m =
4076	1795	2287	6026
4811	6446	6451	3463
5771	6883	6340	3797
4848	6733	6460	3243
4288	4803	6924	4038
7236	8170	2705	4445
4976	7231	6859	3008
m[-7,-4]: 4076
m[-6,1]: 6446
m[5,2]: 2705
m[-3,2]: 6924
m[3,-3]: 6733
m[-1,2]: 6859
m[5,0]: 7236
m[3,0]: 4848
m[:, -1]: [6026, 3463, 3797, 3243, 4038, 4445, 3008]
m[-2,1]: 8170
m[-1,0]: 4976
m[0,-1]: 6026
m[4,0]: 4288
m[:, -4]: [4076, 4811, 5771, 4848, 4288, 7236, 4976]

A =
25,4,14,33,18,-7,-14,-43,9,-6
-4,17,-25,16,-8,-33,16,-36,-27,6
14,-12,15,12,11,3,-30,-32,12,-16
27,6,18,34,23,-2,-21,-47,14,-3
10,-24,19,1,9,11,-42,-25,17,-24
14,-13,16,10,13,1,-35,-32,13,-16
-6,6,-20,9,-11,-27,10,-28,-24,-3
-39,-24,-35,-41,-37,-24,-12,-2,-34,-20
-4,-29,6,-15,-4,-1,-39,-17,5,-26
-5,19,-27,15,-8,-34,16,-37,-27,8
-17,6,-32,-1,-21,-33,15,-24,-33,-2
-25,-36,-11,-38,-21,-3,-39,-5,-9,-29
A[0, 0]: 25
A[2, -3]: -32
A[:, -7]: [33, 16, 12, 34, 1, 10, 9, -41, -15, 15, -1, -38]
A[-7, 0]: 14
A[-12, 1]: 4
A[-12, -2]: 9
A[-9]: [27, 6, 18, 34, 23, -2, -21, -47, 14, -3]
A[:, -1]: [-6, 6, -16, -3, -24, -16, -3, -20, -26, 8, -2, -29]
A[-12, -4]: -14
A[4, -7]: 1
A[-7, -7]: 10
A[:, 2]: [14, -25, 15, 18, 19, 16, -20, -35, 6, -27, -32, -11]
A[-9, 7]: -47
A[:, 5]: [-7, -33, 3, -2, 11, 1, -27, -24, -1, -34, -33, -3]
A[2]: [14, -12, 15, 12, 11, 3, -30, -32, 12, -16]
A[-6]: [-6, 6, -20, 9, -11, -27, 10, -28, -24, -3]
A[-7, 2]: 16
A[-4, -6]: -4
A[-8, 7]: -25
A[-1, -5]: -3
A[0]: [25, 4, 14, 33, 18, -7, -14, -43, 9, -6]
A[-10, -5]: 3
A[-11, -2]: -27
A[5, 1]: -13
A[8, -2]: 5
A[-1]: [-25, -36, -11, -38, -21, -3, -39, -5, -9, -29]
A[9, -4]: 16
A[-8, -2]: 17
A[:, -9]: [4, 17, -12, 6, -24, -13, 6, -24, -29, 19, 6, -36]
A[1, 1]: 17
A[-2, -4]: 15
A[-2, -2]: -33
A[-12, 4]: 18

a = [-19 -27 -23 -27 -30  -2 -50 -20 -29  34]
a[0] -> -19
a[6] -> -50
a[8] -> -29
a[4] -> -30

arr =
array([[-1.06,  4.87, -1.04,  1.88,  2.43, -1.67, -1.71],
       [ 6.87, -5.71, -1.89, -0.31, -0.69,  5.86,  1.84]])
arr[0, 0] = -1.06
arr[1, 1] = -5.71
arr[:, 1] = [4.87, -5.71]
arr[0, 5] = -1.67
arr[1, 4] = -0.69
arr[1, 3] = -0.31
arr[0, 6] = -1.71
arr[0, 2] = -1.04
arr[0] = [-1.06, 4.87, -1.04, 1.88, 2.43, -1.67, -1.71]
arr[1, 2] = -1.89
arr[1] = [6.87, -5.71, -1.89, -0.31, -0.69, 5.86, 1.84]
